Below are the code and all the weights of a small trained network. Each question names an input and a class and asks about switching units off, where a switched-off unit gives its printed mean instead of its output.

import numpy as np


def w(rows, s, z=0):
    codes = np.array(rows[::2]) - 128.0
    scale = np.full(codes.shape[1], s)
    scale[-1] = z or s
    return codes * scale


def f(y):
    return np.maximum(y, 0)


def log_softmax(a):
    a = a - a.max(-1, keepdims=True)
    return a - np.log(np.exp(a).sum(-1, keepdims=True))


def net(x, mask):
    res = np.array(x, float).reshape(1, 6) / 4 @ E
    y = f(res @ A[0][:, :-1].T + A[0][:, -1])
    res = res + np.where(mask, y, B[0][:, -1]) @ B[0][:, :-1]
    return log_softmax(res[-1] @ U[:, :-1].T + U[:, -1])


A, B = {}, {}
E = w([
[79,170,187,92,161,76,54,241],'x0',
[91,191,79,204,84,41,190,164],'x1',
[204,131,165,167,113,169,157,246],'x2',
[132,155,209,224,129,130,77,51],'x3',
[131,135,134,123,123,126,130,123],'x4',
[225,199,55,121,173,100,66,102],'x5',
],0.011)
A[0] = w([
[69,74,166,111,100,111,161,132,57],'N1',
[74,104,161,156,120,131,151,131,90],'N2',
[107,98,144,130,93,135,156,119,119],'N3',
[130,153,214,250,129,153,103,73,14],'N4',
[133,155,118,141,80,59,175,140,77],'N5',
[47,126,62,56,153,82,140,79,70],'N6',
[89,168,166,127,133,114,76,174,43],'N7',
[165,132,146,124,106,133,136,151,39],'N8',
[185,170,119,98,147,118,114,117,61],'N9',
[85,165,97,165,118,66,187,148,94],'N10',
[146,141,128,160,132,124,161,160,105],'N11',
[185,131,149,145,115,133,151,158,68],'N12',
[142,161,105,116,140,148,113,119,72],'N13',
[156,128,133,159,134,201,154,199,118],'N14',
[161,97,90,191,94,196,155,72,76],'N15',
[157,140,147,142,108,131,127,143,68],'N16',
[67,131,136,136,131,111,73,58,92],'N17',
[141,97,189,80,175,202,101,100,73],'N18',
[98,112,181,111,116,129,151,125,93],'N19',
[64,66,160,134,94,151,175,143,80],'N20',
[120,122,134,128,162,99,102,172,61],'N21',
[197,159,65,116,135,102,91,127,63],'N22',
[104,158,75,191,126,106,172,145,72],'N23',
[180,114,146,171,113,135,109,172,36],'N24',
[184,133,145,132,123,171,172,174,99],'N25',
[111,140,142,113,159,84,106,160,35],'N26',
[135,136,118,133,137,144,136,135,33],'N27',
[57,109,129,136,118,147,170,144,55],'N28',
[158,104,84,139,98,147,219,72,58],'N29',
[173,86,133,61,124,174,88,128,46],'N30',
[189,163,81,139,169,72,94,117,102],'N31',
[137,75,147,87,141,183,105,120,80],'N32',
[63,172,188,93,124,89,53,171,68],'N33',
[102,176,134,173,70,76,147,116,97],'N34',
[56,110,167,146,104,174,167,146,80],'N35',
[143,133,134,147,100,61,148,137,11],'N36',
[123,101,47,19,116,129,215,178,1],'N37',
],0.016,0.0082)
B[0] = w([
[163,159,69,173,120,173,132,98,189],'N1',
[182,136,93,162,151,146,127,115,173],'N2',
[155,145,105,135,132,153,132,139,167],'N3',
[153,228,155,80,193,12,83,169,244],'N4',
[91,97,160,132,163,182,100,107,184],'N5',
[135,82,181,176,32,48,204,64,232],'N6',
[122,123,112,39,114,157,172,157,197],'N7',
[119,125,140,144,98,115,143,133,148],'N8',
[162,141,85,167,138,167,128,114,181],'N9',
[68,71,172,157,160,171,58,129,203],'N10',
[97,128,141,156,101,103,133,81,165],'N11',
[135,92,145,131,74,112,141,68,171],'N12',
[152,137,108,148,114,150,117,129,155],'N13',
[126,108,144,155,63,79,155,80,207],'N14',
[104,98,102,19,117,161,191,192,231],'N15',
[147,103,151,127,109,108,126,107,150],'N16',
[142,121,172,149,44,59,158,87,224],'N17',
[60,69,180,173,185,169,64,107,254],'N18',
[156,149,96,161,141,151,140,140,173],'N19',
[186,156,63,153,115,158,98,107,201],'N20',
[112,126,99,102,106,147,171,150,170],'N21',
[179,151,69,165,130,177,131,111,208],'N22',
[86,94,173,142,174,176,87,117,189],'N23',
[123,127,144,152,75,96,157,100,175],'N24',
[99,101,120,146,71,62,176,59,194],'N25',
[104,120,87,92,110,150,164,153,170],'N26',
[121,157,117,118,98,145,110,117,129],'N27',
[165,143,112,160,141,160,149,111,170],'N28',
[82,110,80,36,100,153,174,188,222],'N29',
[61,124,172,176,148,169,89,133,211],'N30',
[194,148,77,188,153,189,143,131,223],'N31',
[84,108,151,156,154,151,98,125,216],'N32',
[116,94,82,42,110,136,177,187,238],'N33',
[75,104,153,159,156,137,77,138,191],'N34',
[185,141,91,155,137,161,134,134,190],'N35',
[121,111,156,137,149,148,100,134,153],'N36',
[176,232,213,69,217,18,57,166,233],'N37',
],0.011,0.017)
U = w([
[61,99,181,158,149,164,65,113,118],'0',
[240,177,66,176,111,162,123,109,97],'1',
[113,117,100,1,82,139,166,159,89],'2',
[183,223,187,84,159,15,77,138,254],'3',
[142,113,178,166,6,46,160,68,70],'4',
],0.009,0.0079)

Each question gives the input, the list of numbers given to net, and the class t.
The units are the neurons (one row each of A and B). Each row of codes is followed by its name. A weight is (code - 128) times the scale printed after its matrix; where a second scale follows, it is the last column's (A, B and U).
mask holds one flag per neuron, in row order. A switched-off neuron (its flag False) gives its mean, the last column of its row in B, instead of its output. The means were averaged over made-up inputs and are rounded, as every weight is.
A unit's drop is (log p(t) with every unit on - log p(t) with that unit switched off) / (log p(t) with every unit on - log p(t) with every unit switched off).
most important unit: the unit with the biggest drop
top k neurons: the k neurons with the biggest drops, biggest first
drop when u is switched off: that unit's drop, to one decimal
input [-6,3,8,8,-7,1], class 3: most important unit => N4
input [-4,6,-4,7,6,5], class 3: top 2 neurons => N4, N18
input [-3,-8,-8,-8,-2,7], class 0: top 4 neurons => N30, N18, N4, N32
input [4,6,5,-6,6,2], class 0: top 2 neurons => N10, N4
input [-7,6,6,-3,-3,3], class 2: top 4 neurons => N29, N15, N18, N30
input [3,6,-8,-7,5,-5], class 4: top 3 neurons => N6, N4, N18
input [-6,6,-4,4,3,4], class 0: top 2 neurons => N34, N23
input [5,6,-7,-2,-4,-2], class 4: top 3 neurons => N6, N18, N17
input [-7,3,-8,-7,-1,7], class 4: top 4 neurons => N6, N4, N33, N20
input [-2,7,4,0,7,7], class 0: top 3 neurons => N10, N23, N5
input [2,-4,5,-4,-5,-3], class 4: top 3 neurons => N14, N4, N25
input [4,1,4,-1,-5,-2], class 2: top 2 neurons => N6, N17
input [0,8,5,8,7,-7], class 0: top 4 neurons => N10, N34, N37, N23
input [-5,1,-4,2,-1,3], class 2: most important unit => N15
input [8,6,-3,-6,-3,8], class 1: top 4 neurons => N31, N22, N15, N29
input [-6,-1,-5,-4,-2,4], class 2: drop when N15 is switched off => 0.6
input [6,8,6,-5,0,4], class 0: drop when N10 is switched off => 0.1
input [5,-2,-4,-6,6,1], class 3: drop when N15 is switched off => 1.1
